Below are the code and all the weights of a small trained network. Each question names an input and a target symbol and asks about switching units off, where a switched-off unit gives its printed mean instead of its output.

import numpy as np


def w(rows, s, z=0):
    codes = np.array(rows[::2]) - 128.0
    scale = np.full(codes.shape[1], s)
    scale[-1] = z or s
    return codes * scale


def norm(h):
    return h / np.sqrt((h * h).mean(-1, keepdims=True) + 1e-5)


def f(y):
    return y / 2 * (1 + np.tanh(0.7978845608 * (y + 0.044715 * y**3)))


def softmax(a):
    e = np.exp(a - a.max(-1, keepdims=True))
    return e / e.sum(-1, keepdims=True)


def log_softmax(a):
    a = a - a.max(-1, keepdims=True)
    return a - np.log(np.exp(a).sum(-1, keepdims=True))


def net(x, mask):
    ids = ['αβδθλμξστφψω'.index(c) for c in x.split()]
    T = len(ids)
    res = E[ids] + P[:T]
    u = 0
    for l in range(2):
        q, k, v = (norm(res) @ M[l].T for M in (Q, K, V))
        z = softmax(np.where(np.tri(T) > 0, q @ k.T / 2**0.5, -1e9)) @ v
        res = res + np.where(mask[u], z, O[l][:, -1]) @ O[l][:, :-1]
        u += 1
        y = f(norm(res) @ A[l][:, :-1].T + A[l][:, -1])
        res = res + np.where(mask[u : u + 4], y, B[l][:, -1]) @ B[l][:, :-1]
        u += 4
    return log_softmax(norm(res)[-1] @ U[:, :-1].T + U[:, -1])


Q, K, V, O, A, B = {}, {}, {}, {}, {}, {}
E = w([
[187,137,78,72],'α',
[166,156,115,120],'β',
[183,88,251,214],'δ',
[148,157,80,127],'θ',
[140,127,210,200],'λ',
[132,97,25,189],'μ',
[151,156,95,154],'ξ',
[155,158,99,148],'σ',
[171,185,224,205],'τ',
[88,193,107,222],'φ',
[122,134,67,137],'ψ',
[146,161,95,145],'ω',
],0.0017)
P = w([
[4,69,205,124],'0',
[200,227,77,207],'1',
[209,198,82,214],'2',
[222,177,83,204],'3',
[230,168,93,191],'4',
[225,151,86,214],'5',
[233,128,80,203],'6',
[254,120,100,207],'7',
[240,109,93,207],'8',
[242,92,96,215],'9',
[249,90,117,206],'10',
[247,79,100,212],'11',
[235,64,104,203],'12',
[224,65,103,207],'13',
],0.00069)
Q[0] = w([
[28,121,178,1],'0.h1',
[191,83,116,251],'0.h1',
],0.004)
K[0] = w([
[201,226,74,254],'0.h1',
[34,35,224,51],'0.h1',
],0.0038)
V[0] = w([
[183,40,16,130],'0.h1',
[124,135,126,252],'0.h1',
],0.0022)
O[0] = w([
[156,226,82,251,121],'0.h1',
[9,150,172,119,255],'0.h1',
],0.0027,0.00086)
A[0] = w([
[200,124,162,121,132],'0.n1',
[101,91,73,239,18],'0.n2',
[92,77,74,38,121],'0.n3',
[83,119,5,152,2],'0.n4',
],0.0019,0.00039)
B[0] = w([
[68,159,103,117,195],'0.n1',
[157,134,126,1,253],'0.n2',
[189,193,207,219,21],'0.n3',
[201,131,216,65,192],'0.n4',
],0.0019,0.00049)
Q[1] = w([
[78,31,174,21],'1.h1',
[66,46,180,1],'1.h1',
],0.0034)
K[1] = w([
[219,210,99,203],'1.h1',
[254,220,86,205],'1.h1',
],0.0032)
V[1] = w([
[217,11,206,6],'1.h1',
[32,5,47,70],'1.h1',
],0.0019)
O[1] = w([
[177,104,190,76,2],'1.h1',
[162,1,83,195,48],'1.h1',
],0.0037,0.00071)
A[1] = w([
[242,4,210,77,99],'1.n1',
[116,83,77,176,191],'1.n2',
[208,193,13,61,173],'1.n3',
[107,174,195,188,255],'1.n4',
],0.0027,0.0015)
B[1] = w([
[85,213,37,95,153],'1.n1',
[135,73,150,72,170],'1.n2',
[108,87,221,184,254],'1.n3',
[74,59,126,4,187],'1.n4',
],0.0027,0.0022)
U = w([
[254,205,149,200,219],'α',
[199,129,65,17,221],'β',
[117,111,203,87,107],'δ',
[96,214,190,91,63],'θ',
[138,71,155,69,97],'λ',
[40,214,44,160,211],'μ',
[81,83,103,153,48],'ξ',
[112,61,125,124,28],'σ',
[81,128,166,85,170],'τ',
[76,101,95,148,32],'φ',
[164,89,26,187,253],'ψ',
[133,54,135,127,7],'ω',
],0.0072,0.0024)

Each question gives the input, a string of symbols that net reads in full, and the target symbol t.
The units are the heads (2 rows each of Q, K, V and O) and the neurons (one row each of A and B). Each row of codes is followed by its name. A weight is (code - 128) times the scale printed after its matrix; where a second scale follows, it is the last column's (O, A, B and U).
mask holds one flag per unit, layer by layer, with each layer's heads first. A switched-off unit (its flag False) gives its mean, the last column of its rows in O or B, instead of its output. The means were averaged over made-up inputs and are rounded, as every weight is.
A unit's drop is (log p(t) with every unit on - log p(t) with that unit switched off) / (log p(t) with every unit on - log p(t) with every unit switched off).
The circuit of an input: a set's keep is (log p(t) with only the set's units on - log p(t) with every unit switched off) / (log p(t) with every unit on - log p(t) with every unit switched off). Starting from all 10 units, units are removed one at a time, each time the one whose removal leaves the highest keep (on an exact tie, the one counted first), for as long as the keep stays at least 0.8.
circuit, biggest first: the units of the circuit, biggest drop first
top k neurons: the k neurons with the biggest drops, biggest first
top k neurons in layer l: the k neurons of layer l with the biggest drops, biggest first
drop when u is switched off: that unit's drop, to one decimal
input β β ξ ω ω φ δ β μ λ ω σ β ψ, target β: circuit, biggest first : 0.h1, 1.h1, 1.n1
input β ξ μ α σ θ ω α β ψ θ τ ξ σ, target β: circuit, biggest first : 0.h1, 1.n1
input α μ θ ξ λ α, target α: top 2 neurons in layer 1 : 1.n3, 1.n1
input ψ μ ξ, target ψ: circuit, biggest first : 1.h1
input μ θ α λ β β α ξ α δ θ, target μ: circuit, biggest first : 0.h1, 1.h1
input β β β α β ξ δ, target β: circuit, biggest first : 0.h1, 1.n3, 1.n1
input μ α β λ μ α α ξ ξ ψ ω σ, target μ: circuit, biggest first : 0.h1, 1.h1
input μ β ξ ω τ τ θ α, target μ: circuit, biggest first : 1.h1, 0.h1
input β ψ μ τ, target β: top 2 neurons : 1.n3, 1.n1
input β ψ λ λ λ β, target β: top 2 neurons in layer 1 : 1.n1, 1.n3
input α ξ β μ μ β μ α β μ α β ω, target α: circuit, biggest first : 0.h1, 1.n1
input θ β μ, target α: top 4 neurons : 0.n4, 0.n3, 1.n1, 0.n1
input α θ α α β β α β α β φ θ, target α: top 2 neurons : 1.n1, 1.n3
input β α β δ β λ, target β: top 3 neurons : 1.n3, 1.n1, 0.n4
input α α φ, target α: circuit, biggest first : 0.h1
input ψ ξ μ β β φ λ φ μ β, target ψ: top 3 neurons in layer 0 : 0.n2, 0.n4, 0.n1
input μ ξ λ α ξ α α μ α β φ λ, target μ: top 2 neurons in layer 1 : 1.n3, 1.n4
input β β β α ω α σ φ λ, target β: top 2 neurons in layer 1 : 1.n3, 1.n1
input β β β σ β β β λ μ, target β: top 2 neurons : 1.n1, 0.n3
input β α α σ λ θ, target β: circuit, biggest first : 0.h1
input μ φ ξ μ θ β α β σ ξ β α, target μ: drop when 1.h1 is switched off : 0.9
input ψ λ ω β, target ψ: drop when 1.h1 is switched off : 0.9
